Below is a small trained network, with its code and all its weights. Each question gives an input and a class and asks what happens when units are switched off, that is, made to give their printed mean instead of their output.

import numpy as np


def w(rows, s, z=0):
    codes = np.array(rows[::2]) - 128.0
    scale = np.full(codes.shape[1], s)
    scale[-1] = z or s
    return codes * scale


def norm(h):
    return h / np.sqrt((h * h).mean(-1, keepdims=True) + 1e-5)


def f(y):
    return np.maximum(y, 0)


def log_softmax(a):
    a = a - a.max(-1, keepdims=True)
    return a - np.log(np.exp(a).sum(-1, keepdims=True))


def net(x, mask):
    res = np.array(x, float).reshape(1, 6) / 4 @ E
    u = 0
    for l in range(4):
        y = f(norm(res) @ A[l][:, :-1].T + A[l][:, -1])
        res = res + np.where(mask[u : u + 7], y, B[l][:, -1]) @ B[l][:, :-1]
        u += 7
    return log_softmax(norm(res)[-1] @ U[:, :-1].T + U[:, -1])


A, B = {}, {}
E = w([
[2,101,123],'x0',
[138,138,137],'x1',
[82,80,67],'x2',
[118,121,121],'x3',
[140,136,136],'x4',
[176,71,147],'x5',
],0.008)
A[0] = w([
[41,77,145,5],'0.n1',
[6,35,119,227],'0.n2',
[132,129,122,43],'0.n3',
[93,122,152,100],'0.n4',
[138,57,141,137],'0.n5',
[75,225,153,219],'0.n6',
[105,116,148,108],'0.n7',
],0.014,0.0026)
B[0] = w([
[102,143,98,186],'0.n1',
[60,225,166,249],'0.n2',
[159,115,143,128],'0.n3',
[22,167,114,151],'0.n4',
[86,94,205,161],'0.n5',
[109,191,185,194],'0.n6',
[96,142,2,144],'0.n7',
],0.0078,0.011)
A[1] = w([
[172,40,117,127],'1.n1',
[164,128,178,69],'1.n2',
[245,170,56,14],'1.n3',
[138,72,111,77],'1.n4',
[28,149,243,253],'1.n5',
[71,207,76,232],'1.n6',
[145,82,102,139],'1.n7',
],0.012,0.0024)
B[1] = w([
[98,126,127,150],'1.n1',
[135,161,114,150],'1.n2',
[133,132,108,170],'1.n3',
[203,148,57,134],'1.n4',
[190,255,183,247],'1.n5',
[136,165,209,212],'1.n6',
[96,163,137,137],'1.n7',
],0.0062,0.013)
A[2] = w([
[114,65,101,57],'2.n1',
[139,34,138,29],'2.n2',
[254,175,188,160],'2.n3',
[127,139,4,138],'2.n4',
[166,238,106,95],'2.n5',
[134,14,198,143],'2.n6',
[17,134,98,5],'2.n7',
],0.0087,0.0024)
B[2] = w([
[100,89,96,130],'2.n1',
[131,123,149,132],'2.n2',
[1,59,92,254],'2.n3',
[44,239,143,144],'2.n4',
[145,146,105,238],'2.n5',
[146,126,210,137],'2.n6',
[136,190,68,150],'2.n7',
],0.007,0.0079)
A[3] = w([
[106,87,195,77],'3.n1',
[227,149,124,111],'3.n2',
[98,45,86,182],'3.n3',
[44,143,99,253],'3.n4',
[122,135,153,5],'3.n5',
[255,172,54,179],'3.n6',
[32,154,236,247],'3.n7',
],0.0095,0.0018)
B[3] = w([
[161,195,167,139],'3.n1',
[77,87,51,136],'3.n2',
[95,255,102,148],'3.n3',
[164,169,195,193],'3.n4',
[141,113,125,132],'3.n5',
[35,82,63,146],'3.n6',
[193,151,108,248],'3.n7',
],0.008,0.011)
U = w([
[6,124,15,252],'0',
[59,145,114,97],'1',
[141,60,255,244],'2',
[123,135,111,127],'3',
[150,137,78,120],'4',
[170,154,76,5],'5',
[32,42,123,3],'6',
],0.0093,0.0027)

Each question gives the input, the list of numbers given to net, and the class t.
The units are the neurons (one row each of A and B). Each row of codes is followed by its name. A weight is (code - 128) times the scale printed after its matrix; where a second scale follows, it is the last column's (A, B and U).
mask holds one flag per neuron, layer by layer. A switched-off neuron (its flag False) gives its mean, the last column of its row in B, instead of its output. The means were averaged over made-up inputs and are rounded, as every weight is.
A unit's drop is (log p(t) with every unit on - log p(t) with that unit switched off) / (log p(t) with every unit on - log p(t) with every unit switched off).
unit that matters most: the unit with the biggest drop
k most important neurons: the k neurons with the biggest drops, biggest first
top k neurons in layer l: the k neurons of layer l with the biggest drops, biggest first
drop when u is switched off: that unit's drop, to one decimal
input [-8,3,6,-3,6,-2], class 0: unit that matters most : 0.n2
input [-6,2,2,2,4,5], class 0: top 2 neurons in layer 3 : 3.n3, 3.n7
input [-4,-6,2,-7,-2,7], class 2: 2 most important neurons : 0.n5, 2.n6
input [-8,-6,-6,7,-4,-4], class 0: 2 most important neurons : 0.n2, 3.n6
input [-8,-3,-7,6,-8,-5], class 0: top 3 neurons in layer 1 : 1.n6, 1.n5, 1.n3
input [-7,1,2,2,2,5], class 0: top 2 neurons in layer 0 : 0.n2, 0.n6
input [-7,-1,7,-5,3,7], class 0: 4 most important neurons : 1.n4, 1.n6, 3.n4, 3.n3
input [-8,6,3,0,1,-4], class 0: 2 most important neurons : 0.n2, 3.n6
input [-8,7,5,1,2,6], class 0: top 2 neurons in layer 3 : 3.n3, 3.n7
input [-8,4,-7,-3,4,-7], class 0: top 3 neurons in layer 0 : 0.n2, 0.n5, 0.n4
input [-7,-3,-4,-6,0,-4], class 0: drop when 3.n6 is switched off : 0.3
input [-7,-6,-7,-2,3,1], class 0: drop when 3.n7 is switched off : 0.0
input [-7,7,-4,4,2,-3], class 0: drop when 1.n6 is switched off : 0.1
